Each row has a name. Each piece below is followed by the name of the row it came from, unless a question asks for something else. Each question is about the rows just above it. Places in a row count from 0.

[ 4.58  3.57 -1.67  4.52  5.85] = Z490
[ 7.78 -4.72 -7.20 -7.54 -7.13] = Z904
[ 3.57  4.58 -2.86  3.47 -8.01] = Z899
[-2.06  7.55 -2.85 -3.77 -4.76] = Z38
[-1.84 -1.25  6.33 -0.88 -8.14] = Z890
[-5.95  0.59 -2.86 -3.49  2.68] = Z447
tags:
[3.57] -> Z473
[3.58] -> Z303
[4.58] -> Z653
[-8.01] -> Z866
[4.57] -> Z870
Look up the entry of Z899 at place 1 in the table:
Z653
Which row holds [-1.25  6.33 -0.88]?
Z890
which: [ 3.57  4.58 -2.86  3.47 -8.01]
Z899
The row with [ 4.58  3.57 -1.67  4.52  5.85] is
Z490
which: [4.58 3.57]
Z490
Which value is in both Z447 and Z899?
[-2.86]

[ 0.75 -1.27 -0.79 -0.13 -0.60 -1.37  1.20 -3.99  0.91  2.59] = Z246
[-1.80  3.20 -1.74  0.89  2.59 -1.54 -1.36 -1.62 -0.81  2.05] = Z952
[ 0.88  1.90  2.68 -0.83 -3.11 -0.29 -1.36  2.93  1.41 -0.59] = Z389
[-0.10  0.09  3.16 -0.73 -3.11  0.28 -0.36  2.56  2.02 -1.03] = Z37
[ 0.21 -0.62  3.04 -0.60 -3.40  0.56 -0.03  2.38  2.02 -1.25] = Z793
[ 1.89  2.68 -1.74  0.89  2.19 -1.54 -1.27 -1.62 -0.75  2.05] = Z193
[ 1.14 -1.19 -0.43 -1.43  4.84 -0.18  1.45 -1.08 -0.20  0.40] = Z993
[ 0.68 -0.90 -0.79 -0.04  6.90 -1.43  1.20 -3.99  0.91  2.70] = Z661
[ 0.21 -0.62  3.04 -0.60 -3.40  0.56 -2.10  2.93  0.23 -1.28] = Z567
[ 0.98 -3.03  1.49  0.61 -4.29  0.91  0.79  1.29  0.91 -1.91] = Z657
[ 0.91 -1.19 -0.67 -0.27  6.90 -1.32  1.37 -3.99  0.98  2.48] = Z946
Which row holds [0.89 2.59]?
Z952
Table of tags by key:
[1.41] -> Z457
[-0.76] -> Z197
[-1.62] -> Z274
[-1.63] -> Z517
[-0.74] -> Z566
[2.02] -> Z371
[-0.75] -> Z394
The tag of Z193, keyed by place 8:
Z394
Shared by Z193 and Z246:
[-1.27]
[1.90 2.68] is in which row?
Z389
Shared by Z246 and Z952:
[2.59]
[-0.10  0.09  3.16 -0.73 -3.11  0.28 -0.36  2.56  2.02 -1.03] is in which row?
Z37
Shared by Z567 and Z246:
[-0.60]

[-1.76  0.44 -1.86 -1.06 -1.45 -3.22  2.58 -0.04  1.30  3.09 -2.09 -2.40
  1.37  0.90  1.83  1.05 -1.52  1.55 -3.11  1.25 -1.27  0.77  3.08  1.18] = Z510
[-1.36  1.49 -2.45 -3.22 -1.45 -1.06  0.71 -1.41 -0.75  0.96  1.29  3.99
  1.47  1.09 -3.44 -1.00  1.03 -1.03 -0.86  1.19 -1.65  1.24  0.98  1.27] = Z181
[ 2.46 -0.70  8.81 -0.31  0.72  1.73 -0.44 -1.82 -0.11 -0.44  0.40  0.40
 -6.22 -6.34 -0.52  1.09 -0.62  0.81  0.14 -0.97  9.36 -0.66  1.30 -6.59] = Z458
[-0.47  0.17  2.12  0.23  1.42  1.55  2.30  1.30  0.65  2.62 -0.16 -0.10
 -1.44 -0.84  0.20  1.47 -0.52  1.29 -2.52  0.55  2.07  0.49  2.02 -1.46] = Z210
which: [-3.22 -1.45 -1.06]
Z181
The one value in Z458 and Z510:
[1.30]
Which value is in both Z510 and Z458?
[1.30]
key -> tag
[2.12] -> Z378
[1.25] -> Z450
[0.55] -> Z991
[0.54] -> Z34
[1.29] -> Z635
[1.26] -> Z600
Join Z210 by its entry at place 19:
Z991

[-1.88 -4.19  0.29  5.09  4.40  1.86] -> Z532
[-1.37  2.94 -5.51  0.49  1.01 -6.67] -> Z300
[ 2.28  1.45  6.48  3.87 -2.20  3.10] -> Z487
[ 5.07  1.66 -6.64  1.66 -1.89  2.55] -> Z305
[-1.89  7.32  1.66 -6.64  2.55  2.95] -> Z651
[-1.88 -4.19  0.29  5.09  4.40  1.86] is in which row?
Z532
key -> tag
[1.65] -> Z48
[2.94] -> Z558
[-1.36] -> Z23
[1.66] -> Z494
[7.31] -> Z854
[-1.37] -> Z269
[1.45] -> Z315
[2.93] -> Z409
[-4.19] -> Z33
[7.32] -> Z831
The tag of Z300, keyed by place 1:
Z558
which: [ 1.66 -6.64  1.66]
Z305
[ 1.66 -6.64  2.55  2.95] is in which row?
Z651
which: [ 2.28  1.45  6.48  3.87 -2.20  3.10]
Z487
which: [ 5.07  1.66 -6.64  1.66 -1.89  2.55]
Z305

[-1.76 -3.97  3.41 -3.27 -4.64  2.14  7.13  7.63] : Z236
[-2.88 -6.28  2.04 -0.53  7.16  2.12 -7.52 -4.25] : Z889
[ 2.99 -2.89 -4.83  0.34 -2.77 -1.43 -1.62 -0.12] : Z93
[ 0.15 -1.58 -0.76 -3.74 -7.52  5.85  5.49  8.44] : Z366
[-5.46  1.02 -2.27  3.70  1.50 -2.26  2.32  6.01] : Z852
[ 5.28  0.16 -4.94 -4.11 -7.91 -0.33  3.37  6.01] : Z17
[ 1.47 -2.26  2.32 -3.73 -7.28 -1.79  2.97  4.88] : Z690
[-0.93  7.96 -2.08 -4.15  2.62 -0.64  2.16  6.00] : Z60
[ 2.99 -2.89 -4.83  0.34 -2.77  2.71 -1.62 -0.12] : Z495
[-6.94  2.07 -4.11  1.28 -3.43 -1.79 -2.91  2.81] : Z139
Where do [ 0.15 -1.58 -0.76 -3.74 -7.52  5.85  5.49  8.44] appear?
Z366
Where do [ 1.50 -2.26  2.32] appear?
Z852
Table of tags by key:
[-3.98] -> Z307
[2.14] -> Z689
[7.13] -> Z926
[1.02] -> Z462
[7.14] -> Z588
[-3.97] -> Z161
Look up the entry of Z236 at place 1 in the table:
Z161
which: [2.14 7.13]
Z236
which: [ 2.99 -2.89 -4.83  0.34 -2.77 -1.43 -1.62 -0.12]
Z93
Shared by Z17 and Z852:
[6.01]

[-0.63 -0.14  0.07  0.53  0.04  0.20 -0.34 -0.77 -0.70 -0.13 -0.15 -0.01
 -0.03  1.06 -0.14 -0.40 -0.48  0.01] = Z292
[-1.05 -0.14  0.07  0.53  0.04  0.20 -0.34 -0.19 -0.70 -0.13 -0.15 -0.01
 -0.03  1.06 -0.14 -0.40 -0.48  0.01] = Z673
[-1.05 -0.14  0.07  0.53  0.04  0.20 -0.34 -0.19 -0.70 -0.13 -0.15 -0.01
 -0.03  2.03 -0.14 -0.40 -0.48  0.01] = Z117
[-0.48  1.19 -1.58  0.44  2.07 -1.11  0.03 -0.10  0.68 -2.03 -0.10 -2.19
 -0.24 -1.26  0.26  0.69 -0.67  0.88] = Z27
[ 3.52  1.19 -1.58  0.44  2.07 -1.11  0.03 -0.10  0.68 -2.03 -0.10 -2.19
 -0.24 -1.26  0.26  0.69 -0.67  0.88] = Z518
[-1.96  5.31 -7.22  2.07  9.25 -4.96  0.17 -0.37  2.99 -8.97 -0.80 -9.64
 -1.11 -5.69  1.35  3.26 -3.30  3.82] = Z102
which: [-0.48  1.19 -1.58  0.44  2.07 -1.11  0.03 -0.10  0.68 -2.03 -0.10 -2.19
 -0.24 -1.26  0.26  0.69 -0.67  0.88]
Z27
Where do [ 3.52  1.19 -1.58  0.44  2.07 -1.11  0.03 -0.10  0.68 -2.03 -0.10 -2.19
 -0.24 -1.26  0.26  0.69 -0.67  0.88] appear?
Z518

